What can hang from each mark
q219: q389
q276: q115 q186 q219
q389: q115 q186 q219 q331 q865
q865: q115 q186 q331 q983
q186: q219 q276 q865
q71: q331 q434 q865
q115: q331 q389
q331: q389 q434
q434: q186 q219 q276 q865
q983: q71 q186 q434 q865

Each row is shifted at random along 3 fixed directions that mean nothing.
Known rows, with every way that one mark hangs from another
q115[q331 q389[q186[q276] q219]]: [-237   78  241  -12  103 -159   58  -17 -235  458  271  -52  -80 -138
  173  314  191 -367  161  292  -24   63  134  373  -60  -63  161  212
  -16  439 -244   58  513  164   50  -30  278 -163  -29   99 -379 -135
 -295  -26 -179]
q389[q115 q186 q331 q865]: [ 178   43  427 -643  465  355   82   90 -304 -386  -95  -78   82  -11
  261 -306 -228   78 -131   20  163 -511 -110 -163  244 -218  294  -14
 -207  139 -191  422  594  -41  187 -381  643  588  176   65  304 -406
 -297   60 -165]
q434[q219 q276 q865]: [  77  -42 -357  -75 -225  113   28  160  262  -55 -184   23   58  126
  -95  -64  -45 -117    4   33  -32 -126 -222   84   -3  150 -178  -43
 -220 -113  101  -28 -223  123 -147   83 -221  -54   87 -227    5 -150
   61 -123  141]
q186[q219[q389[q865]]]: [-192   67  150  139 -148 -167   64  -16   88  197  139 -133 -107   68
  -15  255  202 -245   67   33 -115   76   71  253 -114   31  -84   59
   11  222 -108  -99  214  133  -13  158  -42 -216   48   43 -350   64
 -125 -138 -118]
q186[q865[q115[q331] q983]]: [  75    8 -308   68  -44  110  -53  -54  236 -293 -226  187  123   95
 -100 -209 -107  385 -163 -349  137  -81  -10 -264   41   26   14 -221
  -92 -137   72   -4 -311 -113  -83   19  -54   49   31 -153  239  143
   63  192  121]
q865[q983[q434[q219]]]: [ 151  -42  -18  259  -36 -176 -203  -84  -93  -89   98  201  -46 -189
   95  -26 -120   99  -18 -108  -17  364   92 -275   20  -48   14   57
  466 -187   14 -154 -243  -70    2  -33 -235  -54 -103  -21  153  239
  161    9   45]
q389[q186 q219 q865[q115]]: [-247  -60   37  191 -258   21   60    0  104   72   59 -319 -114   86
 -169  161  279 -248 -159  143 -166  -50   29  342 -156   46  -28  -68
 -203  298 -101 -198   17  150  -33  342 -270 -189 -183   26 -364   74
   19 -135  133]
q434[q219[q389[q115 q186 q331]]]: [ 268   36  338 -483  277  198  -89  137 -292 -199  -38   67   12  -96
  279 -233 -254  -17   57   22  256 -304 -130 -219  121 -172   17   17
   22 -145 -115  395  357  -28  102 -439  462  424  203   25  250 -458
 -247  -28 -181]
q434[q219[q389[q115 q186]] q276 q865]: [ 107   71  215 -246  202 -137   26   84 -170  104  194  -52  -46 -121
  166  109  -84 -323  250  280  -80  -45    4   74   68   12  -49  167
   86   38 -121  137  374  126  159 -292  239  141  112  103  -33 -290
 -153 -112 -213]
q434[q186[q219[q389] q276[q115[q331]]]]: [ -36   44 -124  326 -135  -56 -232  -26  106 -146  -39  192   80  -82
  -94 -152  -46   59 -165 -224   81  290  -24 -148  -63   70    4  -25
  185 -237   51 -161 -507  -81   -2  183 -279 -211  -78 -166  104  207
  318  -59   10]
q331[q389 q434[q276 q865[q983[q186[q219]]]]]: [ 168 -110  -41 -140  100  -73 -121  -38  -97 -130  -64  171  145  -89
  101 -248 -191    1  -41 -100  -56  151  -99 -210  203   39  143   66
  177 -271  191   38 -143  -64  100  -79   22   72   81 -144  308    8
  203  -65  -18]
q219[q389[q331 q865]]: [  -5    8   35 -192 -145  387   52  128  196 -355 -325  -69   85  219
 -114 -272  -40   35 -332 -326  187 -384 -239  -33   36  -57 -121 -240
 -328  -62   40   77  -52   19 -143   68   15  108  145 -182  114 -198
  -43   -1   79]
q865[q115[q389] q186[q219 q276] q983]: [  97  -34  -97   68 -103  -42 -211 -121   26 -142 -166  148   95  -86
  -43 -232  -17  253  -32 -325  146  -54    6 -335   78    1    9 -235
   36 -195  145   16 -406 -140  -32  -80   27  141    4  -64  252  -38
   46  141   95]
q71[q331[q389 q434[q865[q115 q186[q219]]]]]: [ 270  -31  -30 -247  305  -88  -29  -59 -228  -29   -6  105  111  -60
  204 -144 -222  122  199   47   22   60  -29 -268  142   28   66  103
  140 -283   84  178   76 -123  129 -313  287  177  123   84  297  -24
   23   51 -152]
q219[q389[q115 q331]]: [ -84   99  203  309  -53  -54  -92  -12  -12  -85  142  -15 -100  -53
  -28   86   54 -205 -180 -110   13  220   89   26 -134  -68 -124    6
  250   79 -130 -144  -25   55  -18  144 -206 -208 -131   65 -116  190
   73  -65  -32]
q389[q219 q865[q115 q983[q71[q331] q434[q186]]]]: [-176  -46  158 -155  -96   94  215   27   21  213   87 -356 -112  109
  -96  239  199 -122   93  270 -122 -228   -8  323  -63  -31   25   32
 -244  303  -93   21  315   98   33  132   66   41  -23  176 -289 -106
 -210  -59   69]
q115[q389[q186[q219] q331 q865]]: [-174   38  -91  298 -272   79 -114  -15  112 -156  -98 -142   56   34
 -217  -74  156 -117 -357 -185  -17  108  -95  129 -114   84   30 -128
 -133   36   -2 -274 -425   23  -57  411 -316 -323 -184 -160  -71  213
  236  -79  166]
q865[q115[q389] q186[q276] q983]: [ -67   46  150  212  129 -412    2 -191 -193  355  353   12 -168 -208
  129  368  196 -181  327  142 -122  216  384   49   -1  -59   28   93
  339  383 -112  -55  326   48   90 -154  124  -41 -120  280 -227  109
 -233  136 -137]
q983[q71 q434[q219[q389[q115]] q865]]: [ 350  -56   99 -141  149   77 -293  -14 -147 -493  -96  297  231 -177
   62 -518 -483  443 -201 -276   54  136 -227 -615  213  -85  156   11
  271 -610  138   89 -389 -252  131 -300    7  297   78  -73  675  -13
  292  -43   19]
q331[q389[q115 q219] q434[q186 q276 q865]]: [ -22 -144 -212  153 -263  102 -151   55  126 -209 -203   12  139   15
 -200 -311  -45 -163 -364 -121  -59  152 -249    1   -8  149  -46  -77
  -57 -308  224 -182 -602   28  -42  357 -472 -207 -127 -270  128   58
  505 -211  210]
q331[q389[q865] q434[q186 q276]]: [-142  -78   97 -279   89  -11  266   93  -64  283   75 -136  -44   97
   93  167  130 -445  128  295 -165 -118  -34  419   96   14   54  196
 -166  368   13  105  577  204   31   56  143  -32  109  -23 -282 -211
 -165 -147 -123]
q186[q219[q389[q331[q434] q865[q983]]] q276[q115]]: [  32   22  268   81  112 -153 -195 -131  -82 -186   40  137  120 -170
   32 -241 -120  113 -174 -284   58  162   84 -341   52  -27  130   15
  304 -299  -56  -19 -137 -160  179  -75  137   20   30   13  224   65
  165   29 -168]
q71[q434[q219 q276[q115 q186]] q865[q331 q983]]: [ 198  -30 -192   10   18   30   16   66    4    8  -90  -49   10  -77
  -77  -29 -119  328   93  157   48  -39   -8 -156  -82   94 -170    2
  -26 -488   73  -59 -316 -142  -14 -195  -68   74  -14   61  137  -98
  213  139   59]
q71[q434 q865[q115 q186 q331[q389] q983]]: [ 107  -41 -165 -241  -24  198  214   29   75   17 -288 -184   11  198
  -98  -27   10  326  148   37   76 -397 -107  -33   33   59 -196 -206
 -411 -184  192  107  -78  -86 -121 -158  129  251  120   93   90 -207
  -59  200  119]
q865[q186[q276[q115]] q983[q71[q331]]]: [ 216  -57  -49   55   60  127 -182  -47  -64 -325 -123  141   63 -131
    8 -264 -183  338 -114 -235  162   76   26 -434   94  -78   61  -97
  248 -271  103   -7 -385 -237   11 -133  -36  204  -37  -13  418   94
  155  160   73]
q983[q434 q865[q115[q389[q331]] q186]]: [  25    8   25 -246  140   55   78  -46  -27   23   30   45   79   55
   16  -42  -45  212   69   23 -119 -152  -74   -4  133  -84  238   34
 -175  131   75  160  219  -33   54 -115  194  219   62   80  114  -22
 -143  -26   69]
q71[q865[q115 q983[q434[q186[q276]]]]]: [-131   18 -184  235 -174   -9  110  -44  236    8  -66  -97  -38  119
 -171  129  125  115  -22    5 -132   42   37  102  -49   94  -68  -59
 -128   65   67 -206 -222    2  -89  202 -274  -93  -55   11 -108  205
  121   49  139]
q219[q389[q186 q331]]: [  36   73  331  -45  169  -12  -34   24 -228  -68  139  -22  -94  -74
  180   51  -40 -218    8    5   78   60   72  -12   31 -135  -12   69
  224  127 -142   56  321   34   68 -141  143   53   15   77   -7  -30
 -139  -17 -176]
q865[q115 q331[q434[q276]] q983]: [ 371 -116 -139  270  195 -282 -314 -212 -179 -257   77  409   87 -290
  105 -236 -325  316  -36 -289   51  437  177 -686  129  -55  -14  -42
  660 -474  101  -88 -428 -219   44 -240 -152   44 -185   41  508  339
  291  234   62]
q983[q71[q331 q865[q115]] q186]: [-121  103  167 -196  247   -8  320   47 -112  395  327 -312 -180   95
  117  535  143 -103  427  607 -266  -34  103  461  -39  -47  135  339
 -143  511 -150  117  685   86  101  -84  260   71   67  371 -333   54
 -346  -76 -106]
q219[q389[q186[q276]]]: [ 102   13  226  -79   88  105 -145   29 -110 -315 -134  155   64  -61
  144 -289 -168   50 -178 -267  175  -45  -66 -266  141 -113   11  -69
  113 -161   14   81  -21  -76  -14 -207  112  212  138 -114  273 -149
   24   31 -116]
q115[q389[q186[q219 q276 q865] q331]]: [ 100   82   95  117  151 -122 -282 -127 -188 -284  -21  166  187 -194
  101 -282 -160  108 -190 -287   80  253    7 -346  117   19  242   13
  241 -238  -28  -70 -299 -174  147  -77  114  -13   -9  -84  357  150
  210   54 -111]
q219[q389[q115 q186[q276] q331[q434] q865[q983]]]: [ -84   91  714 -291  430 -112  131  -66 -390   67  279 -166  -92 -134
  252  117    8 -319   87  156  -33  -77  193   70  148 -184  192  166
  192  338 -266  174  780   53  289 -258  542  244   65  282  -72 -189
 -285   34 -354]
q865[q331 q983[q186[q219[q389] q276]]]: [  53   41   47  349  -22 -286 -238 -177  -80   -7  194  116  -53 -176
   36  112   -6   -2   66 -140  -65  478  170 -213    4    2   53   38
  505  -98   26 -203 -316  -90   71   80 -179 -168 -136   69  104  416
  174   12    6]
q276[q115 q186[q865] q219]: [   4  -13  -57 -104  112   46   23  124   45  119  160   90  -92  -69
   11   57   26  320   21  196   55 -192  220   72 -255  -79   93  106
  -64    0 -156  227  345  -84   98 -205  176   65   24   21 -226 -161
 -198  -13 -169]
q115[q389[q186[q276] q219 q331 q865]]: [  75   46  469 -180  357 -171 -105 -102 -463    3  229  -40   53 -291
  296  -42  -75 -198    5   87  -12   59  119 -117  147 -114  303  187
  235   93 -241  105  435  -26  259 -325  472  152   23  168  103 -158
 -143   27 -283]
q71[q331 q434[q219[q389]] q865[q115 q186 q983]]: [ -78   62 -155  -55 -232  171  314  106  184  271 -203 -475 -125  276
 -234  274  209   54  278  300   25 -319 -124  323 -191  183 -428 -131
 -496 -136  104  -97 -174   33 -156   63  -79    1   63  197 -250 -184
   -7   84  134]
q71[q331[q434[q865]]]: [ 212  -11  -41 -373  277  150  126   75 -108  -96 -146  120   92   81
  231 -154 -251  164  116   48  102 -168 -123 -162  154  -44   34   85
  -71 -140   15  245  256  -46  -17 -307  314  273  221  -17  239 -163
 -113   81 -119]

Rows
[-131   15 -100  -53  -38  212   74   99  199   -4 -144  168   48  100
  -17  -86   21  109 -138  -89  128 -225  -39   85  -41  -58   39  -26
 -246  139  -51  140  121   31 -149   42   70   22   99 -153  -85 -146
 -132   41   17]  q186[q276[q115[q331]]]
[ 156  -37  -86 -138   24    6  145   29  -37  138  -90 -138  -38   23
   -8   90  -37  225  224  190   -2 -153   -6  -41   -6   75 -166  -12
 -110 -265   99    0  -53  -72  -52 -236   84  168   73  130   45 -175
   -2  136   18]  q71[q434[q276[q219]] q865[q186 q331 q983]]
[-140  -65 -163  -56  -86   89  134  111  120  260  -18  112  -17  105
   -5   94   50  -92   -2  130   26  -65  -60  279  -83  -10  -28   85
 -166  157  -12   64  195  138 -161  127  -51 -160   13 -142 -244  -98
 -119  -57   54]  q115[q331[q434[q276[q219]]]]
[ 110  -46 -100 -194  152  153  -63  -18  -61 -206 -221  293  262  -48
   76 -393 -245  293 -252 -277  167 -116 -163 -261  175  -71  198  -67
 -131 -210   58  143  -62  -92  -39 -176  218  110   89 -198  341 -128
   60  140    6]  q115[q331[q434] q389[q865]]
[  81  -13  -40 -121 -124   46   10   -2   40   54  -88  -40  -93   92
   -8   73   64   27  201 -116  144 -167   -8  -60    9  -34 -165 -198
  -28   24   92  104  -22    1  -86  -27   84   97   61    4  -10  -65
 -214   62   49]  q865[q186[q219[q389]] q331 q983]
[  97   -7  -72 -472  202  107  214  103    7   61  -52   71   62  131
   95  -15 -140   64  264  184  -54 -321 -155   42  202  -31   67   69
 -260  110   72  288  382   65    7 -235  275  322  184    2  104 -268
 -237    1   -7]  q983[q434[q186 q276 q865[q115 q331]]]
[  33  -77 -308   94 -280  130  -87   12  241 -148 -236   55   29  156
 -154 -162   40  207  -75 -205   72 -133 -131  -95  -41   48 -124 -252
 -193  -89  180  -20 -409  -26 -175  167 -261   23  -26 -147   60   44
   68  -32  238]  q865[q115 q186[q219]]
[ -27  -34 -106    7 -140   85  -51   26  144  -55 -150   84   30   70
  -35 -130   39  117  -41 -127   63 -113  -59  -45   -4   12   18  -94
 -116   -7   79   46 -152  -28  -82   77  -47   63   63 -127   10  -58
   -3  -53   53]  q865[q186[q219 q276[q115]]]
[ 164   44 -173  286 -107 -158 -250  -25   51 -191   26   65   33 -144
 -125  -69 -111  -93  -23 -133   14  341  -11 -230  -20  148 -164  -54
  328 -374   89 -228 -616  -54   66   89 -340 -172 -126  -69  220  197
  381  -38   61]  q434[q186[q865[q331 q983]] q219[q389[q115]] q276]
[ -45  -15 -172  -15   17  -54   79  -33  150   95    4   95   19   60
  -54   54   15  155   47  -25    7  -65  102   19  -38   34   18  -26
  -71   44  -13   47   81   -6  -10   -4   65  -30   24  -25  -66   26
  -98  107    5]  q186[q865[q115[q331[q434[q276[q219]]]] q983]]
[  76  -89 -187  147  -35  -68  -96  -18   -5   -7   -2  217   20  -28
   18  -71  -99   74  -31  -59    6  241    4 -141  -22   21  -19   40
  211 -170   86  -52 -226  -52  -69   68 -211 -130  -92  -99   82  185
  174  -21   44]  q865[q331[q434[q186[q276[q219]]]]]
[ 255  -17  156 -261  412 -145  -97  -69 -333   64  190  262   43 -224
  347  -54 -218  103  201   66  102  -15  133 -276  119 -156  150  147
  249  -40 -135  338  486  -58  132 -518  485  251  111  149  174 -178
 -279  115 -230]  q865[q115[q331[q389[q219]]]]
[  81  -17    1 -360  258  176   78   34  -63 -176 -153  131  108   92
  147 -225 -176  237   -4  -49  119 -274  -74 -119  183  -79  190  -42
 -212   48    1  269  272  -58   39 -217  340  321  159  -87  214 -168
 -158  101  -70]  q389[q186[q865[q115[q331[q434]]]]]
